Below are the code and all the weights of a small trained network. Each question names an input and a target symbol and asks about switching units off, where a switched-off unit gives its printed mean instead of its output.

import numpy as np


def w(rows, s, z=0):
    codes = np.array(rows[::2]) - 128.0
    scale = np.full(codes.shape[1], s)
    scale[-1] = z or s
    return codes * scale


def norm(h):
    return h / np.sqrt((h * h).mean(-1, keepdims=True) + 1e-5)


def f(y):
    return np.maximum(y, 0)


def softmax(a):
    e = np.exp(a - a.max(-1, keepdims=True))
    return e / e.sum(-1, keepdims=True)


def log_softmax(a):
    a = a - a.max(-1, keepdims=True)
    return a - np.log(np.exp(a).sum(-1, keepdims=True))


def net(x, mask):
    ids = ['ΓΔΛΨζξπστ'.index(c) for c in x.split()]
    T = len(ids)
    res = E[ids] + P[:T]
    r = norm(res)
    for j in range(2):
        rows = slice(2 * j, 2 * j + 2)
        q, k, v = (r @ M[0][rows].T for M in (Q, K, V))
        z = softmax(np.where(np.tri(T) > 0, q @ k.T / 2**0.5, -1e9)) @ v
        o = O[0][rows]
        res = res + np.where(mask[j], z, o[:, -1]) @ o[:, :-1]
    y = f(norm(res) @ A[0][:, :-1].T + A[0][:, -1])
    res = res + np.where(mask[2:6], y, B[0][:, -1]) @ B[0][:, :-1]
    return log_softmax(norm(res)[-1] @ U[:, :-1].T + U[:, -1])


Q, K, V, O, A, B = {}, {}, {}, {}, {}, {}
E = w([
[122,162,133,138,135,93,140,148,59],'Γ',
[187,109,133,184,28,126,113,232,186],'Δ',
[115,99,77,135,123,105,110,142,69],'Λ',
[130,91,102,159,166,205,254,191,138],'Ψ',
[24,67,140,116,127,104,209,89,145],'ζ',
[157,100,151,135,134,178,154,109,55],'ξ',
[73,170,70,113,142,174,109,76,113],'π',
[118,88,105,31,164,132,152,115,128],'σ',
[151,105,120,40,146,99,138,103,185],'τ',
],0.0097)
P = w([
[34,125,174,114,118,150,98,255,142],'0',
[86,114,114,131,83,165,120,190,140],'1',
[103,125,93,139,80,163,124,152,144],'2',
[112,111,79,135,116,153,135,141,125],'3',
[134,127,82,147,134,145,136,122,110],'4',
[147,156,93,162,147,124,133,94,85],'5',
[148,145,90,135,166,120,137,88,82],'6',
[150,137,82,123,194,100,140,64,80],'7',
],0.0061)
Q[0] = w([
[101,134,155,107,48,162,110,119,94],'H1',
[144,129,165,186,109,136,108,133,175],'H1',
[150,111,122,153,109,109,172,134,253],'H2',
[166,102,147,139,147,87,111,137,131],'H2',
],0.023)
K[0] = w([
[107,104,158,52,131,160,99,152,96],'H1',
[96,145,140,160,65,109,58,226,153],'H1',
[128,115,152,172,44,168,133,252,147],'H2',
[89,133,153,169,108,148,92,108,122],'H2',
],0.02)
V[0] = w([
[106,235,195,147,136,253,162,123,153],'H1',
[52,180,99,166,117,66,213,116,191],'H1',
[140,40,167,241,88,86,176,141,111],'H2',
[2,105,143,166,205,253,154,67,95],'H2',
],0.0094)
O[0] = w([
[213,163,125,109,86,26,161,51,104,54],'H1',
[169,91,107,179,124,103,254,186,216,140],'H1',
[76,120,131,100,164,161,139,93,85,27],'H2',
[178,145,134,67,178,182,169,126,123,253],'H2',
],0.0048,0.0064)
A[0] = w([
[224,114,153,19,155,93,74,107,254,130],'N1',
[132,140,157,249,87,126,63,101,163,5],'N2',
[206,156,131,168,123,168,52,176,154,13],'N3',
[29,97,193,142,112,110,192,38,168,57],'N4',
],0.022,0.0028)
B[0] = w([
[217,119,107,141,219,78,5,177,181,249],'N1',
[202,76,201,148,33,171,120,148,143,159],'N2',
[93,205,78,135,73,138,143,111,190,184],'N3',
[82,108,181,132,160,67,131,38,183,200],'N4',
],0.016,0.015)
U = w([
[76,183,226,95,126,87,139,234,96,4],'Γ',
[44,88,190,135,158,81,151,56,168,243],'Δ',
[9,69,116,136,152,221,84,188,88,105],'Λ',
[153,111,64,136,80,46,141,99,61,28],'Ψ',
[162,77,92,152,176,191,255,164,130,138],'ζ',
[142,142,147,34,119,181,73,39,34,156],'ξ',
[198,125,107,116,198,126,43,162,181,183],'π',
[66,228,56,114,83,179,125,104,186,72],'σ',
[164,102,179,150,10,199,112,137,171,213],'τ',
],0.0074,0.0019)

Each question gives the input, a string of symbols that net reads in full, and the target symbol t.
The units are the heads (2 rows each of Q, K, V and O) and the neurons (one row each of A and B). Each row of codes is followed by its name. A weight is (code - 128) times the scale printed after its matrix; where a second scale follows, it is the last column's (O, A, B and U).
mask holds one flag per unit, heads first, then neurons. A switched-off unit (its flag False) gives its mean, the last column of its rows in O or B, instead of its output. The means were averaged over made-up inputs and are rounded, as every weight is.
A unit's drop is (log p(t) with every unit on - log p(t) with that unit switched off) / (log p(t) with every unit on - log p(t) with every unit switched off).
The circuit of an input: a set's keep is (log p(t) with only the set's units on - log p(t) with every unit switched off) / (log p(t) with every unit on - log p(t) with every unit switched off). Starting from all 6 units, units are removed one at a time, each time the one whose removal leaves the highest keep (on an exact tie, the one counted first), for as long as the keep stays at least 0.8.
circuit, biggest first: the units of the circuit, biggest drop first
k most important neurons: the k neurons with the biggest drops, biggest first
which heads matter: for each layer, one digit per head in row order, 1 if its drop is at least 0.15 and else 0, layers parted by /
drop when u is switched off: that unit's drop, to one decimal
input Ψ Ψ σ ζ ξ, target σ: which heads matter	00
input π Δ Ψ σ σ ξ Λ Λ, target ξ: which heads matter	10
input π Δ Λ Γ, target Λ: which heads matter	01
input Ψ σ Ψ, target ζ: circuit, biggest first	[N1; N4; N3]
input Ψ Ψ Λ ζ Γ Γ Λ, target Λ: circuit, biggest first	[N1; N4; N3; H2]
input ζ σ Λ σ τ τ ζ Ψ, target ζ: circuit, biggest first	[N1; N4]
input Γ σ σ π Γ, target σ: most important neuron	[N3]
input ξ Λ Ψ Γ, target Ψ: which heads matter	10
input Δ σ σ Δ Λ, target σ: which heads matter	00
input Ψ Δ Γ Ψ Λ σ π Ψ, target Δ: circuit, biggest first	[H2; N1]
input σ π Ψ Λ Λ σ σ ξ, target σ: circuit, biggest first	[H2; N1; N3]
input Δ Γ Ψ, target Δ: which heads matter	01
input σ Γ ζ Δ ξ Γ, target ξ: which heads matter	10
input σ σ σ Δ, target τ: circuit, biggest first	[N2; H2]
input Λ σ σ σ ζ σ Ψ Λ, target σ: which heads matter	01
input σ ζ Δ Λ, target ζ: circuit, biggest first	[N1; N4; H1; N3]
input Ψ τ ζ Λ, target τ: 2 most important neurons	[N1; N2]
input Ψ Ψ Γ ξ ξ Λ Γ, target ξ: 3 most important neurons	[N1; N4; N3]
input π ζ π Ψ Δ ζ Γ, target ζ: drop when N1 is switched off	0.6
input σ Γ Γ σ Γ Γ σ Γ, target σ: drop when N1 is switched off	0.2
input π σ Ψ ζ ζ Λ Γ, target ζ: drop when N3 is switched off	0.2
input σ σ Ψ ζ ζ τ Λ Γ, target τ: drop when H2 is switched off	1.3
